Here is a tiny trained network, its code and every weight. The questions are about switching its units off for an input and a class, where a switched-off unit gives its printed mean instead of its output.

import numpy as np


def w(rows, s, z=0):
    codes = np.array(rows[::2]) - 128.0
    scale = np.full(codes.shape[1], s)
    scale[-1] = z or s
    return codes * scale


def norm(h):
    return h / np.sqrt((h * h).mean(-1, keepdims=True) + 1e-5)


def f(y):
    return np.maximum(y, 0)


def log_softmax(a):
    a = a - a.max(-1, keepdims=True)
    return a - np.log(np.exp(a).sum(-1, keepdims=True))


def net(x, mask):
    res = np.array(x, float).reshape(1, 5) / 4 @ E
    u = 0
    for l in range(2):
        y = f(norm(res) @ A[l][:, :-1].T + A[l][:, -1])
        res = res + np.where(mask[u : u + 12], y, B[l][:, -1]) @ B[l][:, :-1]
        u += 12
    return log_softmax(norm(res)[-1] @ U[:, :-1].T + U[:, -1])


A, B = {}, {}
E = w([
[192,72,1,209],'x0',
[235,78,207,124],'x1',
[37,11,139,132],'x2',
[129,126,127,132],'x3',
[219,68,72,17],'x4',
],0.0016)
A[0] = w([
[219,138,193,129,164],'0.n0',
[139,217,169,187,163],'0.n1',
[99,100,120,213,102],'0.n2',
[110,207,66,104,99],'0.n3',
[142,179,140,181,135],'0.n4',
[185,77,146,176,235],'0.n5',
[152,131,187,93,20],'0.n6',
[188,121,88,38,137],'0.n7',
[44,2,128,93,137],'0.n8',
[134,63,158,156,69],'0.n9',
[64,115,161,100,7],'0.n10',
[181,152,88,88,163],'0.n11',
],0.007,0.0013)
B[0] = w([
[63,232,98,196,235],'0.n0',
[142,62,192,147,235],'0.n1',
[196,31,126,139,201],'0.n2',
[89,210,85,223,196],'0.n3',
[136,44,163,145,195],'0.n4',
[52,136,18,146,222],'0.n5',
[92,111,3,72,172],'0.n6',
[98,48,239,170,244],'0.n7',
[165,209,186,243,252],'0.n8',
[107,213,99,165,173],'0.n9',
[161,157,118,63,176],'0.n10',
[133,64,164,221,217],'0.n11',
],0.0045,0.0035)
A[1] = w([
[153,71,165,110,112],'1.n0',
[218,76,203,130,64],'1.n1',
[149,95,63,108,113],'1.n2',
[175,194,92,205,103],'1.n3',
[120,87,56,108,46],'1.n4',
[106,168,91,216,129],'1.n5',
[110,192,163,9,175],'1.n6',
[172,130,67,186,128],'1.n7',
[89,161,208,75,246],'1.n8',
[118,138,3,159,250],'1.n9',
[255,46,167,58,9],'1.n10',
[119,191,162,175,162],'1.n11',
],0.0057,0.0021)
B[1] = w([
[96,132,138,224,138],'1.n0',
[54,153,138,202,147],'1.n1',
[131,66,119,91,133],'1.n2',
[167,182,205,56,210],'1.n3',
[180,84,85,80,131],'1.n4',
[136,187,113,75,254],'1.n5',
[178,36,62,78,141],'1.n6',
[131,125,157,87,195],'1.n7',
[193,3,47,124,178],'1.n8',
[102,77,121,35,203],'1.n9',
[86,104,183,250,129],'1.n10',
[145,160,85,99,225],'1.n11',
],0.0047,0.0055)
U = w([
[165,173,156,183,245],'0',
[170,50,64,92,155],'1',
[91,97,182,254,10],'2',
[70,202,86,100,6],'3',
],0.0086,0.0022)

Each question gives the input, the list of numbers given to net, and the class t.
The units are the neurons (one row each of A and B). Each row of codes is followed by its name. A weight is (code - 128) times the scale printed after its matrix; where a second scale follows, it is the last column's (A, B and U).
mask holds one flag per neuron, layer by layer. A switched-off neuron (its flag False) gives its mean, the last column of its row in B, instead of its output. The means were averaged over made-up inputs and are rounded, as every weight is.
A unit's drop is (log p(t) with every unit on - log p(t) with that unit switched off) / (log p(t) with every unit on - log p(t) with every unit switched off).
The circuit of an input: a set's keep is (log p(t) with only the set's units on - log p(t) with every unit switched off) / (log p(t) with every unit on - log p(t) with every unit switched off). Starting from the 12 units with the biggest drops (on a tie, the unit counted first), units are removed one at a time, each time the one whose removal leaves the highest keep (on an exact tie, the one counted first), for as long as the keep stays at least 0.8.
circuit, biggest first: the units of the circuit, biggest drop first
top k neurons: the k neurons with the biggest drops, biggest first
k most important neurons of layer l: the k neurons of layer l with the biggest drops, biggest first
drop when u is switched off: that unit's drop, to one decimal
input [-5,7,-2,0,-6], class 3: circuit, biggest first => 0.n6; 0.n8
input [-1,2,3,-3,5], class 2: circuit, biggest first => 0.n7
input [0,7,-5,-6,-6], class 3: top 2 neurons => 0.n0; 0.n7
input [7,5,-1,-8,8], class 2: circuit, biggest first => 0.n7; 1.n1
input [-3,8,-5,-4,4], class 3: circuit, biggest first => 0.n0; 0.n6; 0.n8
input [8,0,7,8,-8], class 1: circuit, biggest first => 0.n2; 0.n7
input [1,8,-7,3,0], class 3: circuit, biggest first => 0.n0; 0.n5; 0.n8
input [-6,-2,-5,-4,-5], class 1: top 3 neurons => 1.n8; 0.n8; 0.n11
input [6,3,-5,5,-5], class 1: circuit, biggest first => 0.n8; 1.n9
input [0,-7,-6,-6,7], class 2: circuit, biggest first => 0.n7; 0.n11
input [-1,0,4,-2,5], class 2: 3 most important neurons of layer 0 => 0.n7; 0.n0; 0.n3
input [4,7,0,7,1], class 3: 2 most important neurons of layer 0 => 0.n0; 0.n5
input [7,7,2,-5,-7], class 1: 3 most important neurons of layer 0 => 0.n5; 0.n2; 0.n7
input [-8,-1,-4,-6,-8], class 1: 3 most important neurons of layer 0 => 0.n8; 0.n11; 0.n7
input [7,7,3,7,8], class 2: 2 most important neurons of layer 1 => 1.n11; 1.n8
input [-6,8,4,5,2], class 3: top 3 neurons => 0.n0; 0.n6; 0.n8
input [-8,1,2,1,-8], class 1: 2 most important neurons of layer 1 => 1.n8; 1.n6
input [-8,-7,-1,-5,4], class 1: most important neuron of layer 0 => 0.n0
input [6,-2,-3,-1,-5], class 1: top 3 neurons => 0.n8; 0.n7; 0.n11
input [0,8,-3,-1,-2], class 3: most important neuron of layer 0 => 0.n0
input [4,-6,2,5,8], class 2: 2 most important neurons of layer 0 => 0.n7; 0.n0
input [-6,4,8,-4,-4], class 0: 2 most important neurons of layer 1 => 1.n9; 1.n8
input [2,-6,7,-1,6], class 0: drop when 0.n8 is switched off => 0.9
input [2,2,7,2,4], class 0: drop when 0.n8 is switched off => 1.2
input [-5,1,-7,4,8], class 2: drop when 0.n7 is switched off => 1.1
input [0,1,-1,-7,2], class 2: drop when 0.n7 is switched off => 1.3
input [0,4,3,3,-1], class 3: top neuron => 0.n5
